Here is a tiny trained network, its code and every weight. The questions are about switching its units off for an input and a class, where a switched-off unit gives its printed mean instead of its output.

import numpy as np


def w(rows, s, z=0):
    codes = np.array(rows[::2]) - 128.0
    scale = np.full(codes.shape[1], s)
    scale[-1] = z or s
    return codes * scale


def norm(h):
    return h / np.sqrt((h * h).mean(-1, keepdims=True) + 1e-5)


def f(y):
    return y / 2 * (1 + np.tanh(0.7978845608 * (y + 0.044715 * y**3)))


def log_softmax(a):
    a = a - a.max(-1, keepdims=True)
    return a - np.log(np.exp(a).sum(-1, keepdims=True))


def net(x, mask):
    res = np.array(x, float).reshape(1, 7) / 4 @ E
    u = 0
    for l in range(2):
        y = f(norm(res) @ A[l][:, :-1].T + A[l][:, -1])
        res = res + np.where(mask[u : u + 3], y, B[l][:, -1]) @ B[l][:, :-1]
        u += 3
    return log_softmax(norm(res)[-1] @ U[:, :-1].T + U[:, -1])


A, B = {}, {}
E = w([
[74,87,101,178,135,53,121,120,59,193,120],'x0',
[82,164,119,145,71,151,170,183,172,101,110],'x1',
[146,121,107,175,135,157,134,115,159,145,138],'x2',
[57,164,77,85,201,140,233,169,138,133,177],'x3',
[173,179,68,164,66,183,121,146,152,104,125],'x4',
[244,150,56,156,125,167,87,145,74,113,183],'x5',
[131,97,91,20,66,98,60,124,120,167,54],'x6',
],0.011)
A[0] = w([
[170,104,152,53,109,168,151,115,254,130,139,2],'0.n0',
[186,144,224,203,197,170,172,72,163,117,161,68],'0.n1',
[140,120,126,46,162,177,113,109,136,116,77,121],'0.n2',
],0.0087,0.0044)
B[0] = w([
[83,114,150,208,53,137,56,210,107,96,205,205],'0.n0',
[23,135,93,177,104,163,80,184,209,7,175,253],'0.n1',
[218,195,194,134,131,64,234,66,162,153,215,201],'0.n2',
],0.011,0.0044)
A[1] = w([
[115,78,155,184,110,107,66,116,137,97,144,255],'1.n0',
[93,88,220,164,114,108,91,126,159,125,12,51],'1.n1',
[180,133,1,140,165,116,105,131,80,161,202,126],'1.n2',
],0.0089,0.0078)
B[1] = w([
[153,202,232,121,53,105,78,98,109,132,126,254],'1.n0',
[118,107,2,165,116,211,195,55,13,212,167,160],'1.n1',
[57,67,94,209,126,165,137,100,41,118,121,196],'1.n2',
],0.014,0.0096)
U = w([
[166,159,208,118,136,119,70,89,152,93,161,171],'0',
[200,99,64,107,156,204,77,144,154,121,73,3],'1',
[117,139,140,50,142,62,161,99,131,206,121,179],'2',
[126,100,122,156,108,145,91,55,3,185,150,149],'3',
[16,134,87,175,152,209,143,157,153,52,178,105],'4',
],0.016,0.0054)

Each question gives the input, the list of numbers given to net, and the class t.
The units are the neurons (one row each of A and B). Each row of codes is followed by its name. A weight is (code - 128) times the scale printed after its matrix; where a second scale follows, it is the last column's (A, B and U).
mask holds one flag per neuron, layer by layer. A switched-off neuron (its flag False) gives its mean, the last column of its row in B, instead of its output. The means were averaged over made-up inputs and are rounded, as every weight is.
A unit's drop is (log p(t) with every unit on - log p(t) with that unit switched off) / (log p(t) with every unit on - log p(t) with every unit switched off).
The circuit of an input: a set's keep is (log p(t) with only the set's units on - log p(t) with every unit switched off) / (log p(t) with every unit on - log p(t) with every unit switched off). Starting from all 6 units, units are removed one at a time, each time the one whose removal leaves the highest keep (on an exact tie, the one counted first), for as long as the keep stays at least 0.8.
circuit, biggest first: the units of the circuit, biggest drop first
k most important neurons: the k neurons with the biggest drops, biggest first
top k neurons in layer l: the k neurons of layer l with the biggest drops, biggest first
drop of u: that unit's drop, to one decimal
input [4,-4,1,3,-5,-5,-8], class 0: circuit, biggest first => [1.n2]
input [-5,4,4,0,-4,-6,-1], class 0: circuit, biggest first => [1.n0; 0.n0]
input [7,8,2,-1,-7,-1,-7], class 0: circuit, biggest first => [1.n0; 1.n2]
input [-4,-3,4,-2,-4,-8,5], class 3: 2 most important neurons => [1.n1; 0.n0]
input [1,-7,-4,-2,0,-6,7], class 2: circuit, biggest first => [1.n2; 0.n0]
input [-6,-3,2,4,7,8,4], class 3: 2 most important neurons => [1.n2; 0.n1]
input [-1,3,-6,1,3,0,8], class 2: circuit, biggest first => [1.n0; 0.n2]
input [-1,-8,-6,-2,7,-8,-8], class 4: 2 most important neurons => [0.n1; 0.n2]
input [1,8,-3,2,-8,0,-1], class 2: 2 most important neurons => [0.n1; 1.n2]
input [-6,2,6,0,7,-8,5], class 0: top 2 neurons in layer 0 => [0.n0; 0.n2]
input [0,2,4,-6,8,0,8], class 0: drop of 1.n1 => 0.2
input [7,4,0,-2,-8,1,-5], class 0: drop of 1.n2 => 0.7
input [0,5,-4,-7,7,-4,-2], class 3: drop of 1.n1 => 1.4
input [0,-7,5,0,2,-2,0], class 0: most important neuron => [0.n1]
